Each row comes from the steps of one path. Every step used is in the known rows, and no mark comes twice. Write the path behind each row, first mark first.
Each row is shifted at random along 3 fixed directions that mean nothing.
Known rows
K > Y > Q > P > L > E > U > Z: [-170 -263  205  245   97  309 -125  -27  -71  121 -177  300 -130   67
 -108 -143  -93  -43  189  531  225   41  239  202   73  -99  -13  150
  208  -65 -307  -29  400  -26   47  111   72 -363  -89 -177  592  232
 -316 -245   73   57  -49   42  -55  158  119   82   51  142   62  214
 -104 -215 -109  443  115]
G > L > K > R > V > Y: [-243 -396  133  128 -149  215 -145 -179  -46  389 -147 -310   18  148
 -263 -348   88   25 -205  106  445  312  117  172    3  -73  451   11
  -70  184   10 -124  417 -133  -34   63   30   27  359  -34  419 -105
   13   64  158  185  -32  116 -341 -277 -121  -30 -242  137 -141   37
 -175  353   -5   75   39]
P > L > G > K: [ 155  153  -69 -113   99 -230   -2  201  121  -69  270 -199  -37 -180
  127   36  -52   81   14 -807 -177  -14  243 -380 -141   86  -79  -39
 -200   64   72   27 -325  -34  -28 -152 -133  183  274  264 -537 -212
   89  -25  -10 -123   71   83  162  255  -37 -193   96 -349   90 -126
  263   -5  -50 -111  -79]
G > E > U > Z > P > L > K > V: [ 289  266  -45 -128  -75 -281   74  229  168 -252  251 -174  -31 -158
  273  116  -80  190 -237 -444 -179 -159  -51 -436 -141  166 -453    7
 -154  -63  223   75 -429 -118    9 -174 -167  247  -32  306 -803    2
  247  -71   -3 -197   63  -70  206  220   37 -235   10   71  143  -98
  416   61 -105 -231  -74]
E > U > G > L > K > R > P > Q > Z: [ 191  254  -59  -32  109 -140  115  259  -47 -264   75 -120  -86 -251
  142  107  -51   31  293 -270 -425   25   18  -94   14  -96 -179  -31
 -186  114 -209  -44 -222  166   75 -138  -72  -19    9  239 -225  -52
 -278  248 -246  -51  -39  173   85  149   74  -47  144  196 -165   43
  -95 -259  119  -74   57]
L > K > Y > R: [-218   74  -76  -80  244 -139   36 -262  -49  -56 -286   93  185    0
 -178   99  -76   53  -43  224   11  128 -277  337   98 -120   55   40
 -184 -409  133   12  208  -27   50  260   63 -123 -120 -319  238  -40
  179  470  102 -173  -19  -87 -249 -305 -201  213 -138 -200  178  -26
 -272   96  -16   19  -78]
V > Z > P > L > E > G > K: [-410 -498  232 -203 -119  326 -253 -133  -68  454  333  309  297  427
 -209 -117   59   -8 -186  110  128  875  406  416  -57   61  447 -211
  -45 -197 -109 -195  829  -50 -148  402  215   70  153 -594  518 -345
   88 -503  551  -50   49  106 -456  -56  211   79 -289 -528  159   53
 -298  333 -287  328   -8]
E > P > L > G > K > Z > Y: [  63  367 -174  -75  132 -252  183   76    6 -256  -91   10  107 -192
   76  258  -99   59  283 -117 -297   -1 -169   60   67  -43 -206  -79
 -267  -91 -136  141 -204  106   69  109  -84  112  -99   -7 -164  152
 -118  403 -185 -122   23  117   33  161   56  139  148 -157  -52   -4
 -189 -153  112  -51   84]
U > L > K > Z > G: [ -44  266 -145 -186   19 -140   86 -145   13 -154   95  133  206  -29
  -83  210  -79   38   -4  108 -272   79 -297  129   91   20 -296  -88
 -161 -324  147   36  -19  -27  126   58   19  237 -184 -185 -120   17
  287  103  107 -323   88   -6  -47  -98  -42   87  -76 -424  283  -91
 -137  -56  -45  -72  -41]
P > L > E > U > Z > G > K > V > R: [  46  122  -15 -100   45  -48   31  115   59 -133   51    1  -50   -6
   59   48  -31   49   25 -150 -102   12 -143  -72  -56   20   -9  -71
 -205   58   -2  111 -122  -53  101   67  -67   -6  -10   64 -194   -9
   40   14  -41  -83   59   59   37   84   30   -7   41  168   71  -36
   43  -71  -32   13   -4]
Z > G > K > V > Q > P: [   7 -274   77  123 -369  288 -176  -76   77  276  122 -106 -212  184
    5 -197  118 -126 -336   76  462 -343   99 -239  -68  125  207  146
  352  131   74   60  -57 -187 -136  -94  -52    3  101  186    1  -38
  189 -543   74  276  -20   10  172 -131 -155 -252  -46  -88  -34  -41
  260  243   55  -35  -95]
Q > P > L > K > Y > R > V > Z > G > E: [ 200  187 -189 -181 -238 -368   98  -57   67 -125  225 -135  108   76
   97  185  105 -113 -261 -290 -133 -282 -462 -198  -37  124 -159  -70
  216 -124  446   57 -291  -45 -282  -59   13  -78 -136   35 -543 -188
  492  -90   44   42  103 -337  139 -194 -116 -117  -89   98   62 -223
  242  148    0 -629 -140]
P > Q > Z > Y > R > K > G: [ 314   44 -193  285 -120  -11   32  132  150   13  -29 -439 -385 -192
   95  -90  122  -40   52  -59  257 -911 -130 -439  -35  -12  145  305
  434  422  136   20 -600  -53   37 -431 -109 -289  173  643 -169    0
   -2  132 -335  370  -44  -52  429 -191 -345 -257  101  417  -45  -34
  426   62  226 -228  -72]
G > E > P > L > K: [-263 -344  202  -74  133   95 -202   43  -22  260  141  149  146  147
  -32 -128  -10   65  -53 -150  -12  643  515  137  -65   28  123  -56
 -150  -82 -225 -160  457   34 -153  235    8  114  292 -259  210 -280
 -119 -165  304   -8   -9  147 -293  177  171  -45  -72 -301  143  104
  -80  163 -147  353   11]
G > L > K > Z > Y > Q: [ -50  146  -77  259   87  102   95 -146  -25  -49 -403 -137 -134 -168
 -139  -74  -58    2  221  543  200 -286 -220   71  142 -153 -129  161
  -98   69 -188  126 -153   33  130 -126  -30  206 -143  149  272  537
 -161  244 -229   34  -48  219   89 -102  -84  168   54 -125 -126  118
 -117 -212  187   96  151]
Q > P > L > G: [ -45   25  -18 -106  153  -84  -41   25   -3  -24  264  299   90  -10
   20  168  -47 -107  183 -289 -258   98  234   26   21   49 -156  -51
   88 -198  -58 -115   99   61  -48   89   36 -161   33 -173   -9 -267
   26 -221  118 -204   64  -34   25  199   18  -26   98 -535  283  -22
  -15 -186  -60   46  -69]
L > K > V > Y > R > Z > P: [   5 -164  -23    3 -442   71  -57 -263   77  167  -12 -270   91  131
 -111 -164   77   64 -577  143  484 -122 -408   -1  -60   88  223   73
  185 -145  517   13  150 -261  -92  -48   21   36   -4  -12  -47 -114
  496  -72  250  176   10 -152 -110 -486 -219 -150 -346  183  -56 -119
  134  580  -47 -322 -157]
Y > R > Z > G > E > P > L > K > V > Q: [ -98  161  -53  106  150  -21  149  -70 -129 -218 -393  149  -32  -24
  -54  127   15 -141  280  433 -108  -29 -260  323  150 -237  -55   -5
 -137  -46 -261   88   40  253  -30  144   46   -7 -380 -179  350  329
 -295  328 -283  159  -64  157  -72   -3  109  315  165  265 -252  124
 -344 -350  252    2  177]
G > L > K > R > P > Q > Z: [  37  -98   17  -73 -138   19  -53   38  -20   82  266 -291    4   13
   -3  -80   86   12 -144 -181  -94  153   83  -84  -48  -29  115   12
   18    2   42 -265   36   19 -109  -59   24   40  211  116 -129 -291
   92 -120  123   11   -7  112 -102 -120  -31 -186 -198  -45 -164   26
    4  183   -5 -201  -50]
K > Y > Z > P > L > G > E: [-286 -318  194  -48  -72  255 -106 -258 -110  347   73  265  210  312
 -267  -96   20  -15 -164  266  146  510  343  360   62  -48  146 -194
   31 -226  -42 -153  547  -53  -88  196  228  185  -17 -504  451   27
  124 -502  367 -293    7  -63 -290  -64  146  252 -235 -498   51   71
 -272   35 -192  212   61]
P > L > G > K > V > R > Z: [-168  -33   15  285  164  103   66   50 -153  -10 -335 -130 -220 -104
 -231 -104    0  -63  431   75   91  103   92  293  157 -356  267   -7
 -289  223 -465  -19  201  126   75   84    2  -16   18   17  539  288
 -448  339 -297  146  -26  335 -119   29   13  280  127  275 -280  150
 -474 -337  231  160  252]
E > P > Q > Z: [  33  207 -117 -184  141 -106   47   17   26 -250   61  253  188  -45
  219  312  -81   59   17   77 -339 -188 -173   71   29   52 -256  154
  207 -360  206 -177  -32   23   65  243   10 -369 -140 -126 -129 -260
  126  228   79 -142   43 -113   -3  -36 -142 -152   23 -398  221   27
  123  124    6  -75 -183]
P > Q > Z > G > E > L > K > V > R: [ -74 -328   98  131  -55  300 -141   70  -25  222   40 -131 -188  114
  -13 -245  112  -80   88   96  188  -32  107  -38  -19  -54  317  128
  134  325 -202 -106  138   -7 -112   71  -60 -159  287  179  319  -58
 -116 -238   -8  297    2  257   17  -73  -46 -131  -20   52  -18  145
   85  185  207  162   37]
P > L > G > K > Y > R > V: [ -89 -222   62   -9  -99  -17 -105  -23  -10  287   63 -345   53   67
 -121 -197   74   42 -218 -248  236  302  148   22  -86    3  398  -60
 -107   83  120  -15  233 -137 -144    3    9   -4  322  -34   68 -233
  135   56  200  145   -2   16 -200 -119  -99  -48 -190   80 -114 -105
  -65  321 -107  -94  -10]
L > G > E > P > Q > Z > Y: [  23  114  -73   81  295  -33   85   91  -55  -96 -197  231   -6  -89
  142  157  -33  -58  385  117 -236 -144   51   72  107    5 -187  108
  117   75 -249  -84 -127  197  -27  114  -43  -98   10   18  133  127
 -225  194 -180   -9   21  115  124  136   49    6  197 -518  117  192
   50 -147  154  207   57]
U > E > L > K > Z: [ 316  373 -144 -160   63 -446  125  143  155 -426   84 -163   27 -307
  233  137 -124  193 -106 -447 -254 -297 -257 -425  -90  100 -453   62
 -167 -176  375   53 -485  -58  161 -202 -176  103  -37  320 -789  -13
  224  387 -108 -195   74 -231  211  146  -56 -159   79  214  223 -186
  409   57  -61 -269 -130]
V > Y > Q > P > L > K > R > G > E > U > Z: [  51  414 -143 -441   25 -309  163 -102    9 -343   75  149  350  109
  131  405  -66  -91 -205 -173 -509  115 -486   46  -74   40 -218 -142
  -79 -437  395   76 -150   42  -34  238   99 -227 -340 -305 -542 -249
  303  245  107 -246    1 -300 -133  -78  -23   45 -120   82  -77 -188
  -96   19 -193 -458 -155]
Z > Y > R > G > E > U: [ 188  181  -67 -262   94 -267   66    5  108 -102   66   74  160  -44
  213  128   -2   34 -329 -311 -153 -177  -25 -221 -105  163 -143 -127
   50  -71  434   23 -417  -69   29 -118  -17  -14  -94   23 -654 -211
  304  132   71 -286  -34 -516   98  -27 -133  -42   11  126  171 -200
  348  115 -133 -268 -221]
K > V > Y > Q > Z > G > E: [-202  244 -128 -450   14   15  105 -549  -85  -63  -88  386  492  402
  -36  392    9 -165 -472  612 -165 -140 -716  360   56  106 -214  -42
  221 -543  660  -42   62 -132   11  444  262 -207 -456 -607  -52  -93
  690   27  332 -405   65 -435 -203 -507 -304  137 -273 -737  160 -169
  -72  338 -162 -389 -232]
V > R > L > G > K > Z > P: [  74   -6  -28  327  -18   66   73   83  -37  -90 -126 -132 -335 -169
 -134 -113   49   22  297 -140  166 -198  188  -47   92 -208  195  -34
 -128  241 -301   17 -181  140  119 -244  -24  235  -94  275  144  308
 -349  -70 -380   78  -67  149  159   71   84  208  137  387 -288   68
 -183 -422  296   11  146]
R > L > E > U > P > Q > Z > G > K > V: [ 144  -37    3   84  -30  -70    2  201    3    5  159 -103 -159  -87
  143   -9   54   99   74 -193  -57 -187  160 -179  -13  115 -139   38
   96  306 -129  -83 -179   38  -28 -169  -57   52   77  260  -99    4
 -121 -166 -108   42   29   58  170  136   73 -205   96  159  -13   62
  181   12   20   26   49]
E > L > G > K: [ 157  360 -142  -91  365 -312  130  215   69 -343   11  -44  -30 -336
  178  182 -135  124  287 -624 -336 -156  119 -251  -50  -14 -168    0
 -319   40  -26   83 -425   92  163  -65 -163   38   17  245 -422   22
 -169  437 -276 -153    9   28  180  333  -37   24  287  -47   51  -87
  109 -225   94  -40  -29]
U > Z > P > L > G: [ 228  358 -141  292  260  -76  142  269   92 -370  -51   98 -331 -372
   78  156 -117   31  574 -190 -183 -476  157 -246   90  -60 -382  123
  -41  117 -296  103 -456  159  259 -296 -118  148 -138  363 -108  371
 -314   17 -447  -96   54  250  426  394   73   42  374 -209  157  106
  126 -700  217  153  108]
R > Z > G > E > L > K > Y > Q > P: [ -83 -299  112  397  -16  289  -80   -2 -103  176 -231   -5 -272   -9
 -123 -273   61 -113  247  371  314 -150  304   59  116 -151  143  121
  179  314 -438   24  150  100 -152 -109  -39  -36  -82  104  534  482
 -443 -203 -187  372 -114   93   94   96  110  142  144  458 -222  202
 -103 -226  182  245  228]
V > Q > P > L > G > E > U > Z > Y: [-339 -399  265  290   74  594 -173    7 -136  357 -229  444 -128  219
 -195 -217  -31 -252  421  635  218  406  504  398  128 -122  189   33
  151  147 -712  -10  571   98  -21  229   99 -121   47 -279  894  247
 -523 -388   73  138  -40  334 -143  172  252  157  101 -343   16  355
 -309 -302   12  702  240]
Z > Y > R > L > G > E > P: [  54  241 -105  -98  342 -250  138  -22  -19 -229 -138  229  146 -117
   77  223  -17  -18  189  -95 -275  -12  -11   51   43   31 -132 -116
  -97  -74   32   41 -245  221   95  -14   38   60 -183 -110 -155   -4
 -110  310 -164 -179  -47 -229   26  126   68  236  164    6   28  -54
  -45 -268   68  -51  -37]
L > K > Z > G > E > U > P: [-115 -250  177 -236 -253   83 -136  -79   -2  241  230  171  274  239
   -3  -99    0  140 -472  -17  -12  581  179  110  -75  182  -58 -222
  -96 -220  136  -89  370 -144 -126  115   16  351   78 -288 -123 -217
  289 -359  462 -255   -3  -95 -245  -71  159  -67 -276 -240  145  -36
   -2  375 -288  156  -74]
R > V > Z > G > K > Y > Q > P > L > E: [  87  608 -348 -139  169 -538  343 -173  -56 -492 -184  193  157  -63
   71  558   -6 -145  206  195 -427 -492 -711  163  181  -20 -485  -18
   61 -290  240   93 -384  179  -62  138  110 -152 -654 -226 -213  311
  232  376 -269 -155  114 -264  146  -85  -78  216  155 -147   49 -105
 -123 -348   95 -557   29]
L > K > Y > Z > G > E > U > P > Q: [ -69 -131  102  190    3   90  -13   33  -36   98 -273   91  -71  -16
  -37 -123  -40  155   92  237   94   99  217  132   97  -38  -82   24
  -11   64 -277   43  161   29  -43    3  -20  197   -8  -22  315  302
 -191  -66  -46  -23  -44  147  -15   -1  123   68   16  -48   43  196
  -62  -65   43  380  127]
G > E > L > K > Y > Z: [ 147  341 -140 -526  -27 -449  126 -143  117 -268  197 -105  455    5
  164  252 -120  206 -551 -467 -321   18 -410 -208 -145  154 -282 -109
 -145 -504  770   -6 -250 -193  -11  127   -9   25 -120 -119 -867 -238
  643  288  289 -442   69 -500 -100 -113 -158  -59 -234  -54  120 -292
  273  477 -273 -541 -273]
P > L > G > K > V: [  33  304 -120 -444   47 -388   85  -45   54 -135  294 -123  328    0
   91  279  -61   91 -296 -573 -358  202 -161  -94 -108  128 -173 -165
 -305 -317  404  -24 -137 -116  -22  157  -10  132   64 -140 -608 -348
  476  172  229 -400  104 -114 -122   17 -130  -73 -140 -492  136 -248
   29  275 -204 -370 -158]
R > P > L > G > K > V > Y > Q > Z: [ -14 -103   27  614  125  318   34  102 -117   72 -390 -257 -563 -198
 -128 -240   16 -121  534  195  440 -567  196  -64  102 -297  193  274
  140  622 -565  125 -155  114   51 -226  -33 -185   66  427  632  569
 -681   27 -573  467 -103  452  281  132  -74   87  328  380 -467  228
 -165 -405  397  197  290]
G > L > K > V > Q: [-191  384 -126    6  390 -168  223 -209 -127 -326 -502  142   70 -122
 -134  270 -132  -41  289  389 -206 -101 -321  362  213 -243 -279   65
 -343 -286 -138   14  -52  153  220  245   61   39 -373 -201  261  368
 -134  625 -269 -279   -1  138 -145  -68 -115  330  133 -321  -14   94
 -398 -331  202   -2  103]
E > U > G > L > K > Y > R: [ -66  200   -8 -270  170 -149   46  -71  -39 -118  -93   69  270  -47
  -54  111 -142   93  -47  -75 -244  383 -173  184  -20  -22  -46 -156
 -385 -307  119  159  117  -48  131  141   13   14  -44 -225 -114 -154
   69  407  117 -274  -25 -103 -221  -75  -35  163  -53  -63   53 -131
 -224   38 -109   21  -76]
Q > P > L > K > G > E: [ 128  499 -221 -187  443 -567  232   93    1 -444   90  186   32 -167
  138  480  -67  -47  281 -532 -669 -215  -19 -138   67  -62 -501  -70
 -187 -231  -55  -30 -513  257  -12    7   -1   21 -249   12 -536  -33
  -15  281 -281 -403   44 -200  194  257   16  170  264 -162  236  -94
  -17 -505   42 -258  -22]
Q > P > L > E > U > G > K > V > R: [ 176  -21   66 -220 -141 -172  -88  183   97  -21  356  -35   -1   51
  187    8    2  -37 -221 -594  -89  100  -37 -325 -208  204    3  -81
  -19  -10  216   86  -92 -120  -84  -48  -91 -111  226  117 -530 -434
  195 -238  134   54   71 -133   95  172   51 -279   31  142  110 -199
  290  167 -159 -157 -159]
G > E > U > Z > Y > R: [-122  -37   82   15  172  225  -55  -54   21   56 -247  231   26   73
  -25  -53  -58   20  -43  492  113   99   -9  155   19   -7   29   63
    9  -89  -25   76   89  -66  161   97   38  -38  -85 -138  149   73
  -14  153   95  -77  -47 -118  -78 -118  -43  113  -49  -33  170   56
   32  -46 -125  298  -45]
P > L > K > R > Z > G: [ 368   10 -102 -105 -455 -166  -49  143  226   15  522 -513  -73 -128
  143 -159   89   53 -389 -772   49 -246  -58 -599 -193  157  -25  -57
   64  165  413  -22 -391 -191 -168 -404 -199  190  304  482 -792 -296
  439 -347  127   72   69  -52  232   -6  -97 -417 -135  216  -23 -208
  497  326  -43 -479 -149]

Write each row's path
[  99 -193  118  266   32   39  -72  206   23   16  -96 -198 -309 -103
   -2 -248   38   85   99 -337  270  -89  265 -257  -69   -3  287   43
  -81  414 -187   67  -97   50  133 -242 -113   94  269  359   39   46
 -380   27 -285  309  -58  101  118  236  106  -40  182  700 -191    7
   72  -98  112  190   58] => U > G > K > V > R > L > E > P
[-103 -199  136   69  133  -28  -87   96  -31   22  -64  -41  -39  -71
  -45 -143   46   79  115   96  -35  402  366  115   31  -68  107   31
 -154    1 -234 -198  281  153   61   10   15  100  155  -56  260  -79
 -232  157    8   67  -49  146 -218   73  149   18  -35  263   94  132
 -141  -52   12  260   78] => U > E > L > K > R > P > Q
[ -12  209  -50 -238  -41  -98   75  -40    3  -35   47   26  256  -46
    2  109 -125   93  -71   -1 -187  305 -158  111   -3   53 -159 -161
 -288 -190   97  124   22 -117  127   96  -29  202  -24 -142 -216  -10
  169  231  160 -290   42  -29 -125   -7   24   50  -80 -279   87 -101
 -130  141 -137    2   -6] => E > U > L > G > K > Z > Y
[  87  -75  -54  -32 -278  119  -47  -31   35   75  238 -193 -107  115
   39  -47  145  -66 -320  -84  180 -322 -150 -170  -63   69  199   17
  220  122  244  -32 -180 -135  -52  -78   -9  -57   20  170 -207 -175
  268 -254   21  130   -1 -105  119 -261 -220 -167 -102  201 -122 -120
  124  243   90 -334 -140] => Q > Z > G > K > V > R > P
[ 434  300 -185   68   96 -309  186  232   78 -306   29 -211 -189 -295
  271  135   40  -22  232 -385 -258 -648 -129 -445  -15   51 -225   72
  167  310   61  -72 -722  173   69 -326 -139 -108   73  516 -512   50
 -139  199 -424   41   11  -95  393  234    4 -175  264  276 -129   10
  369 -207  211 -274  -18] => K > R > G > L > E > P > Q > Z > Y
[-320 -207   72   54  235  201  -59  -98 -156  216  108  280    0  204
 -216   47   50 -103  254  241 -109  343  374  370  128 -179   65  -59
  -60  -25 -455 -212  346  169  -79  203  175   66  -38 -328  566   10
 -203 -236   70 -167   -8  175 -160    1  123  260  -13 -423  113  174
 -403 -248    4  292  153] => Q > Z > P > L > K > G > E
[-261 -606  295 -115 -496  489 -310 -259   21  597  221  -83  218  439
 -203 -406   86   96 -633  237  630  565  197  107 -175  204  547  -76
  134    3  286   13  684 -345  -47  130  133  165  329 -295  350 -260
  342 -544  570  153   12  -38 -335 -279   35 -116 -433 -111  -35 -101
   24  748 -322  210  -89] => U > E > L > G > K > V > Y > Z > P
[  92 -149  118 -331 -363  -16 -142    5  105  146  488 -102  240  151
   84 -100   36  152 -568 -345   23  446  161 -233 -226  283   61 -181
  -94 -203  415  -49  121 -202  -40  -70  -14  392  186  -66 -528 -356
  450 -377  444 -144   59 -194  -98   27  143 -205 -285 -178   88 -226
  269  479 -331 -119 -163] => U > E > L > G > K > Z > P
[ 383  343 -154   13  127 -443  185  270   47 -363 -103 -203 -137 -296
  289  169  -48   99   43 -509 -307 -448 -183 -356  -57   20 -307   90
   16   36  156   56 -589   91  -34 -240 -138 -107  -37  397 -629  -18
  -37  424 -319    6  -22 -164  296   84  -61 -177  172  370  -87  -51
  317  -70  110 -283  -79] => L > K > Y > R > G > E > U > P > Q > Z
[  85  487 -265 -293   34 -441  225 -138   21 -435 -148   93  316  -57
   83  401  -29  -14  -47   93 -355 -102 -777  159   47   67 -335  -81
 -125 -363  399  202 -159   71   54  163   29  -61 -366 -241 -312  -70
  309  578  -62  -67   92 -234  -68 -209  -67   95    7  120  111 -192
  -77   47   28 -407  -94] => U > E > P > L > K > V > Y > R > Z > G
[ 100    8  -26   27   84 -137   -6  132   27  -44  105  -35 -100  -70
   63   36  -39    8  126 -406  -18 -166   92 -211  -52    0   45   30
   71   40  -56   92 -122    8 -106  -35  -38 -242   63  126 -147    9
 -124  -38 -105  105    8 -124  163  201   25    0  127  198   -6  -69
  101  -78  -71  -36   -3] => Q > P > L > E > G > K > Y > Z
[  50 -214  145  489   83  268  -56  207  -44  107 -264  -31 -520 -168
 -100 -326   47  -41  372  271  310 -260  403  -86   66 -241  114   65
   22  542 -503  126 -137   89  140 -391  -77   58    7  366  387  413
 -632  -54 -433  329 -153   86  229  216  111  165  311  797 -168  117
   -1 -581  217  407  235] => Y > R > K > Z > G > E > U > L
[  75  240 -176  109   41 -138  178  -33   -8 -164 -238 -201  -81 -172
 -116   36   -3  -25  202  -37  -39 -259 -242    5  122 -148   14  -62
 -168  119  -59   58 -316   76  143 -124  -45  155  -83  195  -77  261
  -85  359 -301  -86   -6   22   73 -114 -104  175   67  228 -134    6
 -167 -203  244 -186   71] => V > R > G > L > K > Z > Y
[  -5  164 -153  276  126   -6  153   11  -88 -132 -341 -199 -215 -165
  -79   51   55 -107  423  411    5 -358 -275  156  205 -183  -31  177
   19  203 -311  -42 -175  171   74  -13   -5  -53  -77  212  341  321
 -255  353 -384  164    8  285   74 -186 -134   74  116   52 -135  211
 -217 -222  414  -83  153] => G > L > K > V > R > P > Q > Z > Y
[-165 -194   85 -155 -244  106 -110 -180  -45  264  148  262  292  265
  -88   18   33 -161 -162  482   38  383 -117  303   -5  155   13 -111
  210 -175  108  -32  482  -80 -134  142  144 -156  -86 -458  284 -150
  174 -268  415   52    7 -137 -233  -99   99  -18 -195 -144  115  -30
 -156  230 -310   41   12] => R > K > Z > Y > Q > P > L > E > U > G
[-143  -97   96 -326 -243    8  -67 -146  -71   95  233  166  332  310
    3   78   44 -117 -303  196 -107  531 -280  271  -83   77  125 -155
   41 -254  269  -54  481  -59 -153  249  178 -219 -113 -484   61 -373
  276 -111  383   59   24 -124 -313 -142  108  -24 -246   16  -86 -147
 -201  257 -331 -179  -66] => Y > Q > P > L > E > U > G > K > R > V > Z
[  10  -88   15   68 -181   31    0   21  -27   84   15 -207  -47   -9
  -69  -93   96   53  -60  -76   38  230  148   71   30  -76  232  -49
 -120   19  -84 -157  119   61 -101  -59   -4  301   55   23   56   11
   19  -56   23   72  -22  188  -96  -95   91    1 -161 -101 -194   66
 -132   34   27  -33   73] => L > G > K > R > Z > P > Q
[  98 -251  177  144  -90  358 -164   79   23  181  185  169 -182   14
  104 -236   11  -37   -6  149  205 -174  280 -229 -108  166 -119   79
  291  266  -69   -6  -14  -45   37 -299  -22    9  111  192  119   29
 -163 -605   55  112  -24   69  253  213  141 -225  141 -156  -33   67
  360  -98  -47  299  -16] => Y > Q > Z > G > L > E > U > P
[  23   70  -16  107   81  -30   51  103   -6  -80 -105  -93  -66 -164
   -1  -10 -110  136  220 -239   18  -44  136  -33    7 -137   61    7
 -141   62 -193  141  -29   15   41   22  -70  -64   60   92   88  158
 -288  193 -189   48  -43  139   46  200   37  111  143  172 -220   27
 -138 -119   82  119   92] => E > P > L > G > K > Y > Z
[ 129   13  -49  -21 -366  155  -55  -71  144   -6  -19   25   52   87
  166   -5   20  -99 -380  466  282 -367 -444  -94  -73  214    4  206
  495 -158  473  107  -47 -231   24  -47  -10 -392 -179   41 -177 -154
  362  -15  187  264   -1 -274   88 -307 -225 -292 -134  207   72  -96
  357  356  -89 -247 -224] => E > U > Z > Y > R > V > Q > P
[  86   65   60   54  105   22   35  108   16  -97  -36  266  -44 -110
   84   25  -60  124  212   95 -168  -40  210  -21   45   65 -290  -37
   50   60 -145  -28  -66  109  139 -163   26  181 -101   34   71  164
 -200 -208  -91 -199   20   52  142  231  209   19  175 -190  116  118
  138 -353  -15  296   49] => Y > Z > G > L > E > U > P > Q
[  51 -140   71  554   30  342  -34   91    9   46 -435  -11 -559 -101
   -2 -255  -18  -35  313  384  534 -675   27 -196   55  -69   84  316
  259  542 -426  292 -221  -11   64 -215 -136 -180  -69  433  429  624
 -489 -149 -471  470  -92  221  402  122   -6   -8  301  506 -159  188
  158 -326  204  396  179] => L > E > U > Z > G > K > V > Y > Q > P
[ 320  152 -113   21 -195  -33   72   32   97 -169   49 -150 -115  -16
  275   65  110 -141 -154  -40   62 -702 -357 -392 -112  102 -136  130
  401  220  398   92 -508  -24  -53 -212  -59 -299  -62  329 -418  -18
  129 -107 -213  302  -14 -203  326   -2 -136 -240  134  341 -237 -131
  446   47  180 -458 -109] => K > R > V > Y > Q > Z > G > E > P > L
[-320 -169   86 -362   50  157 -130 -199  -41  214  208  370  499  352
 -164  107   30  -60 -209  406 -141  805   -4  489  -23  164  277 -221
   12 -426  173 -130  663   -4   27  373  274  -81  -38 -724  321 -402
  256  -82  582 -190   32 -140 -495 -186  102  171 -352 -319  276  -33
 -333  272 -398  132 -111] => U > Z > Y > R > P > L > E > G
